In the rows, 100 means zero.
Each row is followed by its class.
98	85	105	103	106	110	107	119	97	92	105	86	112	91	73	106	109	89	100	70	89	96	92	96	111	95	94	106	87	70	88	98	95	87	99	92	107	79	87	103	91	113	99	91	95	185	95	73	93	102	88	87	66	105	117	75	110	79	84	93	81	96	88	69	102	93	112	149	132	90	93 : <106>
118	98	109	98	102	102	107	104	82	112	116	116	107	93	111	112	108	95	116	76	95	104	99	105	83	98	96	95	86	88	105	97	95	101	104	100	99	93	97	123	100	116	87	97	123	99	99	88	104	107	87	102	108	79	98	70	96	85	99	93	79	94	94	81	94	109	105	101	105	98	105 : <99>
116	106	99	103	102	108	112	137	108	97	116	89	109	101	76	120	105	91	102	93	90	101	95	121	100	92	104	91	95	89	106	109	101	94	67	96	103	76	89	112	98	123	83	87	97	138	99	78	95	105	115	104	69	116	115	84	94	91	103	75	84	95	101	74	98	90	108	92	114	93	106 : <86>
100	97	107	101	100	106	94	146	103	104	111	94	99	94	76	110	91	110	106	70	96	106	87	100	100	96	103	102	109	86	102	107	103	92	95	102	108	86	89	101	106	101	101	100	109	131	102	67	97	91	99	96	88	102	103	87	116	112	98	80	89	95	91	99	100	98	122	138	114	86	76 : <106>
90	90	99	97	96	106	94	122	108	94	102	97	100	94	83	95	99	98	98	91	106	106	107	93	105	102	98	106	107	108	105	95	95	92	102	105	105	102	96	93	95	94	105	93	100	137	104	99	96	92	94	95	96	110	105	99	114	95	84	104	101	110	104	111	98	94	107	138	110	96	65 : <106>
105	95	106	97	104	102	112	65	80	93	99	110	111	93	112	104	116	93	100	91	102	87	107	88	102	103	88	91	79	81	90	97	107	95	105	88	97	110	99	98	96	108	99	95	97	88	99	112	103	102	81	96	97	83	95	76	90	83	91	113	89	97	95	90	97	113	95	112	113	106	119 : <100>
112	112	102	103	99	98	73	101	100	99	105	98	83	99	107	102	80	111	113	68	81	98	55	99	86	101	82	77	108	49	100	93	105	102	96	67	115	70	96	96	106	84	77	113	136	51	95	75	105	116	100	100	97	84	84	95	100	114	140	73	94	98	67	100	100	105	124	131	103	92	181 : <93>
109	97	93	105	105	103	87	113	103	93	99	89	95	97	91	99	98	102	101	83	90	101	83	97	105	94	94	101	101	88	99	108	98	93	98	94	106	79	93	99	97	96	89	104	106	135	97	79	93	99	102	91	77	108	105	93	105	101	102	85	99	95	93	96	107	88	108	112	114	92	118 : <106>
92	102	108	96	97	105	93	126	89	101	106	99	101	99	85	105	100	103	101	83	98	111	102	104	97	149	102	107	98	91	101	103	92	118	97	110	103	79	83	103	58	99	104	100	102	138	86	71	96	92	94	92	94	99	112	87	114	90	85	91	89	107	95	90	106	98	115	128	115	91	77 : <106>
82	99	96	99	97	102	78	114	100	96	106	95	84	100	105	95	102	99	103	102	101	110	93	80	97	102	81	115	107	94	98	96	95	89	91	109	106	88	92	93	100	75	103	102	118	105	99	76	110	97	97	86	98	92	107	104	116	93	97	98	101	111	82	110	109	98	115	141	111	90	94 : <101>
108	100	96	99	104	104	90	111	99	88	117	98	100	90	90	105	98	93	112	79	86	94	74	109	96	88	84	90	96	54	98	99	103	93	102	72	104	70	93	101	104	104	84	102	114	100	99	86	107	105	96	89	80	92	96	81	98	73	113	86	85	100	80	89	97	92	115	136	124	90	147 : <99>
108	98	98	98	101	100	113	114	93	102	92	91	122	101	100	100	108	95	96	116	100	100	119	106	98	92	106	112	100	107	92	109	97	106	102	114	92	98	104	112	97	109	99	102	86	123	101	104	96	88	107	96	101	104	107	105	97	87	91	106	96	96	109	92	104	90	95	85	99	113	74 : <86>
114	105	116	99	98	121	112	115	94	115	109	111	111	91	102	122	99	103	111	67	101	105	98	106	92	105	100	92	94	98	102	87	98	103	101	108	98	93	95	107	107	121	97	95	107	98	98	84	100	101	83	110	115	74	98	72	103	104	100	93	86	89	97	100	89	118	107	120	102	91	79 : <86>
90	109	107	103	105	103	95	95	99	94	100	90	100	97	96	104	102	92	101	59	86	96	74	101	110	93	93	90	82	72	97	101	102	95	94	78	109	66	96	102	107	99	84	106	112	145	95	71	99	103	100	87	71	95	111	79	93	108	103	78	78	94	89	78	109	104	113	93	113	89	138 : <83>
129	94	104	99	101	105	116	129	88	106	124	104	105	86	99	111	112	97	111	100	94	106	111	124	84	99	98	100	102	98	99	102	96	107	107	113	85	96	97	118	102	124	94	97	101	82	98	100	104	100	109	111	113	95	104	92	94	67	101	89	78	93	102	79	91	94	100	103	102	97	89 : <100>
97	104	100	102	99	100	89	116	93	88	105	93	95	98	87	101	96	91	107	77	89	106	83	101	101	95	92	90	101	73	95	97	87	98	95	84	114	68	92	102	103	97	84	112	116	122	95	73	100	101	98	92	80	105	105	91	106	97	102	79	95	103	88	84	102	92	117	113	110	90	132 : <101>
109	100	109	99	104	101	110	92	83	120	112	118	108	89	129	111	112	95	109	97	95	101	109	100	87	104	95	101	86	99	96	99	91	104	107	110	89	104	97	110	101	120	97	95	104	84	95	102	105	103	95	104	127	72	80	74	96	72	96	106	80	101	101	85	96	115	99	101	104	99	87 : <100>
104	94	97	96	97	103	91	103	101	92	106	120	103	88	99	99	99	105	100	90	99	106	91	96	97	101	95	93	107	83	101	95	101	96	94	93	105	101	98	93	102	98	105	93	111	77	100	97	104	101	91	102	103	91	96	98	103	94	108	100	104	102	92	112	90	102	108	136	104	106	104 : <106>
109	106	93	100	94	101	90	105	95	117	106	115	94	90	115	99	89	107	115	104	98	106	99	102	85	104	95	103	113	104	101	91	94	104	101	106	100	91	100	97	104	98	99	104	124	46	95	94	105	105	102	109	128	90	88	107	100	100	115	94	98	97	90	114	92	104	111	120	88	96	105 : <85>
104	97	102	103	96	108	103	118	106	95	104	99	105	102	82	105	98	97	98	81	97	115	91	107	103	102	100	97	101	90	99	101	99	94	100	96	105	93	90	102	103	110	100	93	98	123	95	87	95	100	100	98	82	99	102	92	100	106	99	91	96	94	101	98	99	100	101	114	110	92	102 : <83>
108	116	104	101	101	103	75	121	94	110	111	105	80	93	110	100	86	110	117	70	90	108	75	101	90	99	89	91	89	71	101	101	97	105	101	96	106	67	93	100	107	89	84	114	133	70	94	65	103	105	100	98	104	73	95	94	104	97	119	74	89	98	78	99	97	119	125	125	103	85	134 : <93>
82	104	94	96	108	94	114	58	76	86	90	84	103	113	110	97	123	72	87	122	93	77	101	95	110	83	92	113	70	98	97	107	105	101	104	78	95	93	99	109	97	113	87	99	93	133	101	115	107	110	100	82	70	112	114	97	85	67	92	103	88	107	103	60	115	97	85	35	103	111	153 : <99>
130	96	109	100	101	109	107	138	94	113	112	108	109	93	101	127	104	104	111	92	96	107	101	108	85	106	103	95	107	97	95	96	97	109	107	113	92	96	95	107	109	123	94	95	107	80	98	98	98	101	105	115	113	84	98	90	98	80	104	95	84	95	123	103	89	102	112	123	103	95	83 : <86>
92	102	98	88	104	98	85	100	94	97	109	88	92	94	106	97	98	96	110	85	94	100	86	88	91	92	87	99	92	70	101	97	101	93	95	95	106	87	90	102	101	93	97	102	132	97	98	79	98	104	90	84	103	78	103	84	103	88	101	93	91	107	82	95	106	98	115	139	112	94	125 : <101>
96	93	111	101	105	105	114	117	101	82	96	94	119	97	75	108	102	87	98	48	100	94	86	90	113	94	95	93	90	72	96	97	105	82	92	90	107	82	90	104	101	122	98	83	89	178	98	79	96	99	77	87	64	103	109	61	106	91	82	96	81	99	92	88	99	108	104	133	130	96	90 : <83>
95	114	102	102	103	99	95	109	88	104	105	101	87	97	113	102	103	101	106	87	90	104	92	95	94	93	92	106	90	85	100	102	93	99	94	96	103	71	92	108	106	90	85	114	117	116	96	70	105	106	103	86	94	81	109	92	104	89	101	88	86	105	86	83	104	91	112	108	106	87	118 : <85>
106	97	108	94	98	100	95	66	88	94	111	125	102	96	122	105	105	95	111	93	99	90	84	96	89	106	84	84	85	71	96	94	106	100	103	88	99	98	99	99	100	111	95	92	109	57	97	102	103	102	79	95	110	65	90	74	92	60	103	105	85	105	80	92	94	110	100	129	112	109	135 : <99>
107	91	107	99	101	103	100	106	96	100	113	112	111	94	95	109	109	99	104	102	98	97	107	104	93	103	98	99	94	95	100	96	105	94	104	104	95	107	93	102	98	110	102	87	99	96	99	124	96	99	86	95	108	90	98	87	102	72	88	104	100	99	97	93	100	102	101	127	111	105	82 : <100>
84	96	106	101	101	102	85	79	95	98	100	118	92	96	116	100	92	107	106	79	96	104	83	75	98	105	91	96	94	79	99	93	99	90	96	95	107	93	98	94	102	80	103	101	83	75	91	88	96	102	73	92	118	67	90	83	109	109	105	100	98	102	76	114	98	114	108	141	105	97	113 : <101>
112	96	103	101	103	102	119	87	79	98	108	102	109	98	117	106	119	81	103	116	98	88	113	120	91	87	95	100	79	95	103	105	103	102	105	96	84	94	99	113	93	125	83	95	94	109	101	112	103	109	101	98	96	94	111	84	88	53	95	98	78	98	110	59	96	100	63	65	106	109	120 : <100>
86	96	97	99	100	102	95	99	95	83	99	92	94	105	93	91	102	90	102	106	96	97	90	90	108	90	92	98	100	85	94	103	105	98	97	83	107	85	98	97	98	91	96	105	106	121	101	96	101	100	104	74	77	102	107	104	99	86	109	96	98	105	91	91	108	88	103	114	110	95	128 : <101>
85	101	103	95	102	101	93	104	114	83	93	92	101	110	76	98	95	105	102	73	95	102	79	85	113	98	98	95	104	82	104	105	102	85	90	90	116	99	103	89	100	90	107	95	103	142	100	82	102	96	86	90	73	105	102	93	111	118	97	91	102	97	94	106	101	105	108	124	115	93	102 : <106>
101	113	103	100	98	103	81	93	103	102	100	111	87	95	110	102	86	113	107	73	94	104	76	95	94	101	86	84	96	80	98	99	101	93	97	91	104	92	100	98	105	85	96	106	118	76	98	86	105	104	86	95	104	83	85	94	106	110	117	91	99	98	81	108	96	107	110	118	101	100	135 : <93>
87	89	104	99	101	99	102	100	96	89	107	91	111	92	92	102	114	87	99	102	99	96	102	101	106	90	98	109	97	82	99	100	100	90	83	96	99	86	97	99	98	111	97	90	99	150	101	93	93	93	95	85	78	102	125	76	103	65	86	103	85	103	91	76	102	95	102	121	117	100	95 : <99>
103	98	108	99	103	98	99	128	93	101	112	99	100	96	84	113	103	95	106	75	88	106	90	102	101	87	93	106	102	75	98	100	98	95	99	93	100	73	93	105	101	110	87	97	106	151	97	71	87	98	96	93	81	104	113	83	104	86	99	84	80	94	94	77	101	103	116	114	117	93	106 : <106>
105	94	100	102	102	97	89	112	89	93	111	98	101	91	111	100	105	97	106	111	95	96	95	100	92	93	86	101	102	75	101	100	100	104	101	95	98	88	96	105	98	102	90	102	118	71	101	98	95	105	99	94	106	88	97	97	97	67	109	99	89	105	86	86	96	92	108	120	111	103	119 : <99>
114	100	100	100	104	99	109	123	88	106	110	91	102	98	99	115	115	107	101	97	93	108	103	119	96	93	101	107	91	101	102	102	101	104	103	104	95	96	97	114	101	113	90	102	99	130	106	90	97	100	109	108	94	98	108	92	97	82	65	90	85	97	108	78	104	93	97	76	101	94	93 : <100>
123	93	116	100	103	107	117	91	90	94	111	107	116	98	92	122	114	85	108	65	91	96	85	110	95	96	90	82	77	68	96	103	108	98	107	85	97	96	95	108	104	133	84	71	90	120	98	89	97	106	93	97	79	89	102	60	101	73	100	87	77	88	101	71	94	111	99	103	118	94	125 : <100>
106	105	105	99	101	103	94	134	98	104	114	94	104	94	82	102	96	111	105	84	95	109	95	106	98	97	100	102	109	81	101	100	96	92	98	102	104	80	103	106	101	99	97	106	104	123	100	75	97	100	98	78	93	104	104	93	112	99	93	86	98	106	86	99	96	87	112	127	109	89	86 : <106>
84	96	99	100	106	99	88	117	80	96	100	84	87	91	101	99	118	85	107	106	92	99	107	98	97	77	89	120	88	87	105	103	89	99	101	100	101	65	93	110	98	100	84	106	115	150	102	77	106	98	108	77	85	102	122	94	101	51	90	96	80	112	93	62	111	89	106	101	120	94	107 : <100>
90	105	98	103	105	103	96	113	116	84	95	84	104	101	66	103	94	100	97	65	96	97	82	99	116	97	108	99	98	85	102	100	96	94	93	89	112	83	93	97	102	102	103	99	91	165	99	77	98	96	98	87	61	115	109	95	112	117	101	82	101	97	95	101	108	97	103	111	116	88	118 : <103>
89	104	100	104	99	103	100	97	109	95	86	110	103	101	88	100	97	105	100	67	106	102	86	77	110	109	101	97	96	87	99	97	96	83	95	96	107	99	93	105	99	96	108	91	98	140	98	86	95	98	84	75	90	93	101	72	115	118	91	103	98	98	95	116	100	114	105	136	112	98	89 : <83>
103	102	93	98	98	104	93	96	108	98	102	109	102	98	96	102	95	108	112	84	99	111	82	82	95	101	97	84	105	81	102	90	99	93	96	95	102	103	96	91	99	93	109	91	107	73	103	94	105	98	85	97	108	81	89	85	113	99	105	103	97	92	86	116	95	107	113	158	107	96	101 : <106>
101	98	96	100	103	104	95	147	107	88	104	75	96	104	66	101	102	90	96	92	89	104	88	120	112	86	94	105	104	77	105	103	99	97	99	85	108	61	91	105	103	107	79	108	102	165	86	69	93	98	118	87	50	130	123	98	99	85	102	72	85	101	98	63	113	78	111	91	124	82	119 : <106>
92	110	106	100	102	99	93	86	100	104	105	121	103	93	124	101	101	110	103	79	104	101	94	75	97	111	83	95	97	89	98	91	101	95	96	121	100	111	93	97	100	89	101	97	109	84	100	94	100	95	77	98	121	69	87	75	102	119	97	109	98	101	90	119	93	119	108	146	89	99	86 : <99>
80	94	85	103	85	95	93	113	100	97	115	106	99	88	98	95	106	101	102	109	106	107	109	80	98	102	99	117	106	100	98	95	96	89	98	110	95	100	94	96	99	97	115	102	100	111	100	91	98	96	86	89	118	90	105	97	123	86	78	117	107	109	99	107	99	96	107	144	109	100	56 : <106>
83	99	99	98	95	95	82	95	103	105	101	115	96	92	111	90	96	111	95	125	112	107	125	82	94	111	97	114	116	115	97	89	93	102	96	123	99	115	101	91	105	77	114	114	107	72	106	112	100	95	90	97	138	88	99	114	124	101	91	121	113	110	102	128	97	93	103	138	91	111	51 : <101>
106	102	100	106	98	101	88	130	91	100	115	104	93	95	98	99	96	102	107	97	92	109	94	103	89	96	87	101	109	85	99	96	97	97	97	103	90	76	95	102	105	111	99	99	116	91	97	80	102	99	100	96	104	91	104	97	107	83	105	89	93	97	89	100	101	102	113	135	105	94	97 : <106>
93	106	98	99	110	97	87	92	105	89	97	96	93	101	101	94	99	98	110	92	94	96	85	97	107	99	93	102	98	86	95	105	96	99	103	85	106	105	95	99	105	87	97	105	115	104	96	91	103	106	101	91	93	102	101	107	99	103	108	85	99	113	90	95	106	98	105	97	105	101	135 : <93>
90	92	100	98	101	104	95	116	95	88	109	91	99	93	84	99	106	91	102	89	96	106	90	94	104	96	96	106	101	81	101	99	96	92	98	98	107	84	93	99	92	97	101	98	106	135	97	82	91	104	90	87	86	98	110	81	110	75	89	97	89	110	92	87	104	95	112	142	125	99	93 : <101>
106	87	102	103	110	106	106	124	103	85	114	91	103	92	76	108	105	84	104	96	96	100	89	107	105	95	94	101	102	67	104	97	97	91	100	89	113	81	91	107	96	107	93	97	98	137	100	92	98	94	96	87	69	116	116	74	102	70	99	88	89	97	93	85	102	92	112	139	128	93	116 : <106>
112	108	104	104	104	104	91	112	88	95	112	97	96	92	105	112	101	89	108	68	83	96	74	113	94	90	83	94	84	54	100	91	101	101	99	78	105	60	95	108	107	106	75	102	128	100	94	64	101	105	103	90	88	89	102	77	97	93	116	72	73	97	76	62	103	101	118	120	123	88	158 : <93>
113	109	102	99	120	101	105	111	96	103	93	99	95	98	101	110	99	109	103	94	94	99	97	117	99	101	99	96	100	94	95	97	105	98	103	94	100	96	105	103	101	109	92	99	99	89	99	103	100	107	108	114	93	101	96	116	99	104	108	100	95	95	97	102	98	101	98	76	94	96	115 : <86>
101	104	114	99	102	103	91	99	113	105	97	111	102	98	92	106	93	116	107	55	99	102	81	76	107	109	96	86	99	81	99	111	97	90	95	106	103	105	97	95	103	94	109	95	101	104	99	74	94	103	77	102	111	78	81	84	109	135	91	100	98	95	84	121	94	109	108	148	106	93	81 : <106>
93	99	108	104	99	100	91	144	102	107	108	104	98	88	79	108	97	113	111	71	94	115	95	97	96	99	106	106	107	96	101	99	91	90	103	119	106	82	89	99	103	89	103	105	112	134	101	63	97	97	92	95	104	87	108	84	118	100	85	89	92	100	93	101	99	101	123	150	112	81	65 : <106>
107	97	96	100	101	109	98	120	104	92	109	94	104	98	75	101	99	97	98	98	95	96	93	111	106	94	103	107	108	83	102	98	100	94	93	95	104	82	97	97	104	102	96	91	103	117	100	88	99	97	100	95	85	107	107	95	104	89	108	91	94	100	94	89	97	91	111	127	117	96	103 : <106>
102	98	105	100	101	107	103	98	103	90	104	101	111	94	81	99	101	118	101	64	95	97	80	97	107	108	94	86	88	73	106	96	104	89	96	88	103	97	87	95	99	108	89	87	104	119	106	90	97	98	76	87	82	102	95	72	103	105	104	100	93	95	98	100	100	112	108	147	117	94	112 : <83>

Each row is followed by its class.
105	106	83	99	111	93	82	113	102	103	95	87	86	107	125	103	77	101	109	96	89	103	103	92	104	98	86	104	93	90	95	99	103	102	103	99	121	100	103	113	94	107	109	96	94	93	93	93	100	95	100	115	93	104	124	93	102	122	87	108	112	103	91	81	103	125	102	97	107	104	93 : C
114	108	78	99	116	104	73	112	105	104	88	80	96	110	133	98	54	110	99	96	85	114	100	95	112	106	95	111	97	95	94	100	103	99	99	99	102	111	105	120	94	110	98	104	90	92	100	93	98	60	101	116	94	105	115	100	99	106	87	106	116	114	92	78	104	127	88	100	105	107	94 : Q
107	108	86	105	102	106	100	102	105	92	99	76	90	102	130	99	85	106	87	114	70	109	99	80	93	90	88	77	103	88	89	108	97	93	139	100	86	77	94	115	90	104	106	103	100	108	106	117	103	48	104	109	104	108	89	92	93	118	97	108	124	106	88	78	105	87	99	100	104	99	102 : F
109	104	84	107	115	110	95	116	104	99	99	76	99	111	133	99	67	106	97	96	73	112	101	94	83	87	81	91	115	84	91	102	99	96	121	97	100	78	93	111	93	103	113	102	96	94	97	92	104	70	104	119	90	102	105	89	99	118	87	99	104	112	93	76	106	88	102	103	108	104	104 : Q
111	104	88	105	111	105	86	111	102	102	99	82	98	109	129	101	63	110	92	95	77	110	100	92	96	96	96	102	103	90	92	103	99	99	108	98	100	95	98	112	93	106	107	106	94	96	105	96	100	64	104	113	94	103	107	95	103	110	90	103	110	111	93	75	104	105	94	101	105	105	99 : Q
109	104	88	102	111	102	87	110	103	103	99	87	101	109	126	100	67	105	98	100	89	116	101	101	101	100	92	93	98	100	97	101	100	98	104	100	109	103	104	110	95	105	99	103	91	92	98	94	98	78	101	113	95	103	110	98	100	111	90	103	101	109	93	85	107	117	94	100	108	105	94 : C
106	104	84	110	114	110	104	116	106	98	101	76	90	113	145	105	55	103	92	108	79	115	99	90	84	88	82	107	109	89	87	99	100	101	107	96	104	96	95	104	90	102	112	103	92	93	101	98	108	76	94	116	87	104	107	89	99	126	88	101	107	105	81	73	111	111	100	100	106	103	92 : Q
111	102	77	102	112	102	83	113	103	105	93	75	106	114	129	97	66	111	104	97	72	110	96	92	101	100	90	92	107	97	92	104	94	95	125	98	107	87	97	127	96	104	96	96	94	101	106	97	101	51	116	118	100	108	108	98	98	101	97	97	119	126	98	82	98	102	100	102	108	101	100 : F
103	102	87	109	111	108	109	111	103	101	105	70	99	109	127	101	70	100	94	109	83	115	101	96	84	86	80	93	115	90	91	98	97	104	112	96	107	91	93	101	93	102	108	98	95	91	97	92	107	85	101	113	92	102	111	91	98	118	92	95	97	103	83	82	108	100	109	103	107	105	104 : Q
106	101	92	102	98	106	99	100	100	92	101	84	103	105	116	102	89	102	90	109	85	107	100	91	85	88	87	83	105	95	97	107	99	98	128	97	95	78	89	104	96	100	106	103	102	103	101	102	102	81	97	107	99	103	96	98	95	117	93	97	106	106	95	85	109	89	101	102	106	105	100 : F
110	103	86	106	113	103	82	118	101	100	97	83	99	109	133	98	53	110	98	100	81	111	103	93	103	103	95	103	103	98	96	103	101	97	105	99	104	111	105	123	96	104	98	101	91	94	105	99	100	56	104	115	97	108	109	100	101	108	93	102	113	115	92	80	105	117	90	100	103	106	96 : Q
102	103	99	92	100	101	90	99	99	100	99	101	102	102	117	105	86	103	92	112	102	107	102	98	99	101	95	112	92	108	103	99	102	103	90	99	103	116	102	98	101	107	100	104	98	101	96	99	102	111	88	98	95	102	101	106	102	112	92	101	97	93	101	98	110	124	97	100	100	103	97 : C
109	104	94	100	101	101	83	97	102	105	102	93	112	109	121	105	67	107	90	120	109	107	100	95	104	107	99	116	91	116	106	101	105	103	92	101	104	128	104	106	104	101	96	101	93	95	94	94	96	103	86	97	98	104	96	114	97	106	93	97	98	100	104	95	115	138	96	102	110	103	93 : C
110	108	73	103	113	96	72	114	104	106	93	71	103	111	138	98	52	116	108	101	71	112	100	87	115	104	89	92	100	102	97	110	105	93	129	100	110	97	103	138	94	106	91	94	91	95	102	100	96	48	112	120	108	109	113	103	95	104	95	97	127	125	106	79	103	127	99	100	110	108	92 : Q
107	103	89	98	106	104	84	106	102	101	97	89	107	107	124	99	67	107	102	102	87	108	98	91	103	101	98	104	100	102	95	102	100	99	104	98	103	104	103	113	99	106	96	103	91	96	103	98	99	71	103	107	98	105	106	103	100	100	96	99	107	110	100	89	106	117	94	99	103	100	98 : C
110	106	87	105	114	108	91	116	104	102	100	85	92	108	134	113	61	100	93	98	81	111	99	98	90	93	90	110	106	88	90	95	97	103	100	97	103	98	99	100	90	104	113	106	92	89	99	92	112	81	97	118	85	101	115	93	101	116	84	107	101	103	84	73	108	105	92	103	100	109	103 : Q
98	102	94	113	116	116	112	114	99	98	108	83	88	113	136	103	67	95	91	111	87	112	104	100	62	75	76	112	120	86	90	93	97	105	98	96	108	85	87	81	93	96	121	102	90	91	95	92	115	114	91	114	80	98	109	84	100	136	89	92	84	100	81	81	109	91	107	106	107	103	107 : Q
